[128 = 0]

[172 133 119 103 120 138 115 148 135 130 142 162 136 139 112 137 120 144
 210] : z106 > U
[175 126 123 154 113 101 128 130 142 117 132 143 142 132 110 136 124 148
 158] : z335 > C
[ 52 133 107 143 119 135 128 139 137 127 127 169 152 177 121 130 125 118
 217] : z106 > M
[ 21 143 118 147 165 114 126 130 133 147 137 179 137 151 141 124  55 131
 198] : z106 > X
[122 140 114 119 109 100 117 130 137 137 141 158 131 135 125 152 119 129
 217] : z106 > X
[176 139 134 131 118 111 123 127 173 137 147 144 110 138 124 166 134 118
 211] : z177 > H
[190 128 129 239 128 126 116 122 128 145 134 155 145 132 142 124 115 152
 131] : z335 > N
[231 123 140 117 116 136 119 119 142 143 119 133 130 132 118 135 124 171
 147] : z335 > N
[184 123 124 130 128 119 136 115 144 139 132 138 162 118 125 135 142 136
 151] : z335 > V
[ 76 132 128 123 123 108 114 138 142 161 132 142 124 145 116 132 121 151
 214] : z106 > M
[169 130 134 141 128 119 106 118 143 142 119 124 140 146 132 155 106 128
 179] : z177 > Y
[ 97 149 142 130 140 132 119 118 154 143 136 142 141 140 136 121 121 105
 192] : z177 > Y
[252 126 122 130 113 125 129 126 161 125 145 143 129 127 123 147 138 156
 158] : z335 > C
[123 102 134 135 122 120 130 138 178 138 147 131 147 156 128 138 145 130
 198] : z177 > J
[154 169 129 129 125 125 133 134 168 155 127 153 144 134 129 136 137 137
 215] : z177 > H
[ 77 149 137 123 136 109 127 137 135 140 124 170 145 146 125 132 144 128
 185] : z106 > X
[ 96 150 118 120 123 133 128 139 132 155 113 161 133 165 111 131 122 124
 190] : z106 > M
[129 133 124 109 111  99 126 130 124 138 126 147 127 135 136 135 127 136
 168] : z106 > X
[209 111 134 126 124 112 125 104 147 147 140 163 132 122 129 132 130 144
 146] : z335 > N
[ 84 151 124 121 129 125 117 142 125 141 131 160 148 149 126 143 143 124
 196] : z106 > X
[233 125 138 136 121 131 131 140 138 130 136 141 137 122 114 134 136 146
 150] : z335 > V
[163  98 129 118 126 132 127 161 130 136 135 142  99 136 104 142 141 132
 177] : z106 > U
[252 103  61 121 103 129 121 142 147 133 148 118 103 109 132 142 140 153
 161] : z335 > N
[103 128 141 227 127  74 140 112 138 144 144 178 109 133 140 130 120  89
 182] : z106 > U

[123 116 121 124 119 136 132 134 141 133 121 136 124 115 148 104 137 131
 130] : z384 > (44)
[152 139 130 147 146 112 139 126 124 133 147 124 133 147 113 151 113 120
 124] : z277 > (65)
[144 129 136 132 144 120 132 117 132 131 138 124 128 139 129 139 124 118
 133] : z277 > (65)
[118 138 125 124 121 135 130 130 118 118 118 134 134 121 124 127 125 139
 125] : z716 > (42)
[123 124 114 124 116 134 134 151 141 134 127 132 128 118 140 109 136 128
 133] : z384 > (44)
[142 141 134 135 145 121 126 120 131 132 128 120 129 140 129 155 130 122
 129] : z277 > (60)
[121 132 133 137 123 136 137 134 115 121 121 136 127 124 127 130 130 147
 118] : z43 > (64)
[119 129 124 131 119 131 132 128 116 117 129 132 127 123 115 126 122 137
 122] : z716 > (42)
[120 133 133 133 125 123 120 126 118 119 124 133 126 129 110 122 123 133
 125] : z716 > (46)
[123 132 125 143 123 130 132 127 115 110 127 121 122 120 121 131 128 145
 122] : z716 > (46)
[118 127 122 121 118 129 133 127 123 115 124 142 129 120 117 120 124 137
 130] : z716 > (42)
[123 111 117 132 124 124 131 136 139 145 133 135 123 134 117 120 133 126
 133] : z384 > (44)
[140 130 139 139 124 132 143 121 113 117 123 123 137 123 145 126 130 137
 128] : z43 > (48)
[118 135 126 131 122 121 119 126 128 116 123 129 123 125 114 135 129 141
 131] : z716 > (46)
[124 129 136 127 123 133 120 124 123 120 123 131 124 119 124 131 130 141
 125] : z716 > (46)
[133 135 122 134 123 138 141 133 113 124 118 140 131 129 125 134 128 138
 123] : z43 > (64)
[136 136 126 134 131 122 122 115 137 134 127 125 119 125 132 133 131 122
 132] : z277 > (60)
[138 133 138 136 131 128 137 128 110 117 129 123 134 128 134 134 121 131
 124] : z43 > (48)
[138 138 124 120 133 127 130 112 132 129 131 125 120 122 139 140 127 124
 125] : z277 > (60)
[129 125 112 124 119 130 135 119 133 132 124 122 126 118 134 117 132 132
 134] : z384 > (63)
[140 132 130 118 135 126 127 113 134 132 125 124 119 122 144 129 129 119
 131] : z277 > (65)
[123 122 111 122 123 126 136 132 141 140 125 133 128 125 125 116 136 121
 132] : z384 > (63)
[144 133 131 126 136 123 138 117 129 136 129 126 135 124 137 144 126 124
 131] : z277 > (65)
[115 140 116 124  98 127 125 126 122 110 127 135 127 124 113 124 120 137
 123] : z716 > (42)
[120 130 124 129 117 130 130 131 121 116 116 131 122 119 132 123 130 140
 128] : z716 > (46)
[139 129 136 125 141 118 126 113 132 133 137 123 128 131 125 143 132 123
 125] : z277 > (65)
[120 117 126 129 114 131 129 138 121 113 121 133 128 123 115 126 128 136
 121] : z716 > (42)
[133 123 134 133 123 138 132 132 117 120 125 119 126 123 133 136 131 138
 123] : z43 > (64)
[123 120 115 131 112 125 139 131 141 132 127 136 122 126 125 113 133 125
 135] : z384 > (44)
[131 128 130 126 132 129 127 117 131 128 132 129 129 126 133 137 127 127
 127] : z277 > (65)

[140 124 155 116 117 133 126 133 126 128 138 126 120 133 123 125 141 130
 137] : z453 > [16]
[126 119 139 135 115 127 128 134 147 128 127 153 125 126 136 125 141 121
 128] : Z226 > [38]
[119 111 134 133 109 128 126 135 133 131 135 152 133 136 129 121 127 142
 120] : z363 > [27]
[130 137 129 128 119 129 124 122 135 126 123 146 132 139 125 141 144 122
 146] : z453 > [20]
[134 120 155 114 112 129 115 127 141 134 142 134 127 138 130 134 147 125
 141] : z453 > [16]
[136 136 123 116 138 129 121 120 125 135 128  98 140 124 133 114 122 124
 135] : z69 > [41]
[129 108 136 122 106 127 124 137 141 136 138 149 126 130 136 114 120 128
 121] : z363 > [29]
[123 122 111 111 113 128 124 116 121 127 117 126 142 123 129 124 125 148
 126] : z69 > [39]
[126 112 123 137 104 127 121 142 143 137 131 148 134 127 139 112 135 118
 120] : z363 > [29]
[132 137 117 134 133 131 129 126 154 128 137 107 115 114 140 111 137 105
 130] : Z226 > [38]
[121 134 112 146 103 132 139 118 121 126 131 142 154 127 138 140 139 146
 147] : Z226 > [38]
[125 112 130 114 131 130 115 135 140 143 126 127 108 125 133 120 126 124
 126] : z69 > [39]
[126 125 153 123 132 129 121 139 137 138 139 131 123 137 124 136 139 113
 140] : z453 > [20]
[118 117 135 120 139 122 122 136 143 136 135 152 114 132 123 100 128 121
 125] : z363 > [36]
[118 107 132 125  90 130 114 139 132 134 128 173 138 144 125 127 128 140
 130] : z363 > [36]
[116 121 130 139 138 130 135 149 143 131 130 154 117 124 133 137 144 102
 130] : Z226 > [24]
[126 118 128 117 116 122 121 125 138 137 144 132 136 131 134  93 128 136
 125] : z363 > [29]
[115 104 146 118 133 127 112 152 162 148 140 149 119 137 123 101 131 108
 124] : z363 > [29]
[127 131 142 120 112 126 118 127 123 129 138 137 134 138 125 128 143 140
 140] : z453 > [20]
[143 125 154 116 113 129 119 129 134 127 142 128 131 132 132 129 138 125
 135] : z453 > [26]
[120 117 122 128 109 123 120 131 155 137 133 161 119 134 133 125 141 112
 131] : Z226 > [38]
[113 118 121 115 122 131 121 131 120 131 132 116 138 133 127 124 115 152
 110] : z69 > [9]
[139 118 139 127 144 124 116 135 148 139 130 122 119 123 126 116 122 109
 122] : z363 > [27]
[129 117 130 133 114 123 113 117 135 132 134 145 142 135 129 115 128 139
 129] : z363 > [36]
[ 99 119 132 153 130 130 135 165 140 127 114 198 111 133 122 171 155  95
 133] : Z226 > [24]
[128 123 152 100 120 129 117 130 135 137 141 125 128 139 123 121 135 128
 137] : z453 > [16]
[133 128 126 124 130  99 126 115 129 134 132 115 135 132 127 120 120 142
 125] : z363 > [27]
[125  99 141 124 113 123 116 138 145 136 133 144 124 138 131 126 127 135
 122] : z363 > [27]
[122 128 121 122 105 132 129 120 133 120 132 139 132 129 126 116 129 139
 123] : Z226 > [17]
[102 121 115 133 125 132 128 148 125 138 118 146 130 136 124 135 128 127
 119] : z69 > [9]
[128 130 133 100 112 128 119 112 129 126 141 133 137 135 122 114 141 148
 141] : z453 > [16]
[150 129 169 118 126 126 121 126 133 125 151  92 128 133 130 125 130 127
 129] : z453 > [26]
[129 123 133 139 112 133 126 144 148 131 132 134 124 124 138 124 136 106
 128] : Z226 > [38]
[113 120 123 133 125 131 129 131 143 128 125 136 124 127 135 127 136 129
 126] : Z226 > [38]
[126 133 134 114 144 133 128 128 129 134 137 107 129 127 127 135 128 123
 130] : z69 > [41]
[119 117 130 130 101 130 121 137 135 126 125 162 128 137 127 139 144 127
 131] : Z226 > [24]
[146 127 152 122 115 131 123 126 130 130 136 123 121 141 126 132 141 117
 143] : z453 > [20]
[114 103 128 106  96 130 113 132 122 135 126 138 141 137 125 129 126 172
 130] : z69 > [41]
[132 125 150 114 114 131 125 128 122 132 145 128 137 143 129 120 136 136
 137] : z453 > [20]

[127 138 125 128 113 125 128 120 132 122 136 133 135 128 118 138 137 121
 130] : (49) > Z737
[116 139 126 127 123 132 119 149 135 129 134 136 131 136 124 135 135 126
 135] : (56) > Z365
[118 139 125 129 127 140 117 150 132 127 133 134 131 137 123 134 135 124
 137] : (56) > Z365
[122 149 130 133 112 127 131 134 130 125 137 133 143 124 116 142 139 123
 132] : (49) > Z737
[115 145 128 132 126 144 116 150 127 128 126 135 132 139 122 129 130 131
 129] : (56) > Z365
[120 160 137 125 127 129 111 145 134 131 123 128 130 133 125 134 133 133
 134] : (58) > z779
[121 128 124 133 120 141 122 140 129 123 129 134 140 128 128 132 126 130
 127] : (56) > z865
[115 133 123 129 127 139 124 150 128 129 128 132 133 133 128 134 131 131
 135] : (56) > z865
[128 150 127 128 105 127 128 136 135 123 133 134 143 124 123 142 136 122
 128] : (49) > Z356
[122 150 140 119 124 125 116 136 135 130 124 128 137 120 125 136 133 131
 130] : (58) > z853
[123 150 125 132 109 130 132 136 131 121 137 136 145 126 120 142 136 122
 130] : (49) > Z737
[117 133 126 135 128 141 122 138 124 129 127 135 129 132 127 133 127 133
 128] : (56) > z865
[125 142 120 135 116 134 129 137 129 124 135 138 137 121 118 139 133 124
 128] : (49) > Z356
[122 154 139 121 114 124 126 140 137 131 112 134 129 123 122 139 137 135
 124] : (58) > z779
[126 156 138 115 130 125 117 133 132 131 118 129 129 122 127 138 132 132
 132] : (58) > z853
[120 150 135 115 119 125 124 134 131 131 118 126 131 131 126 132 132 132
 127] : (58) > z779
[121 154 139 120 119 125 121 137 137 134 118 132 131 128 120 134 135 132
 127] : (58) > z779
[118 144 124 130 109 131 130 133 128 122 137 134 142 125 119 145 137 124
 128] : (49) > Z737
[125 142 126 129 113 130 128 125 129 123 136 131 142 127 121 135 133 123
 129] : (49) > Z737
[115 135 133 129 123 138 119 139 130 130 136 135 137 134 124 136 132 123
 134] : (56) > z865
[127 149 128 126 114 129 128 129 128 127 133 129 140 129 122 140 135 119
 132] : (49) > Z356
[111 137 123 133 123 143 119 148 131 125 132 134 133 137 124 132 131 130
 133] : (56) > Z365
[116 140 124 127 122 141 121 145 127 129 128 134 135 128 125 142 132 127
 131] : (56) > z865
[122 155 139 120 126 122 124 126 133 135 118 130 134 120 124 138 130 135
 125] : (58) > z853

[134 106  79 134  56  99 133 144 125 105 102  90 136 119  42 199 145 168
 151] : z682 > [235]
[125 148  54 125  99  78 128 153 169  99 108 149 146 130  84 171 132 169
 168] : z522 > [224]
[137  94  89 129  71  88 124 153 122 110 128  60 117 102  75 181 236 181
 133] : z905 > [212]
[206 107  81 134  64 115 117 208 150 113 111  53 132 124  65 191 141 176
 139] : z905 > [241]
[121 144  46 135  78  91 115 198 118  89 103  94 111 122  78 167 127 156
 129] : z522 > [224]
[130 117  46 133  71 114 132 158 134 103 114  76 125 108  79 187 134 180
 156] : z905 > [212]
[127 110  58 139  90 113 114 148 124  72  76  35 116  63  74 172  97 184
 149] : z905 > [212]
[122 141  50 130 108 124 132 157 134 118 125  96 127 131 113 171 117 159
 139] : z522 > [218]
[126 120  35 130  59 118 126 155 122 123 111  90 108 103  52 193 146 177
 144] : z808 > [217]
[161 120  32  98  66  85 136 148 135 123 124 104 118 120  88 169 112 142
 144] : z522 > [218]
[127 113  84 124  80  99 121 149 121 103 125  68 127 108  50 169 145 181
 130] : z905 > [241]
[119 115  51 130  44  92 141 164 148 130 109 113 124 127  56 186 132 170
 147] : z682 > [235]
[153 108  56 112  64  99 136 129 126 120 133  80 128 104  66 191 128 184
 160] : z808 > [219]
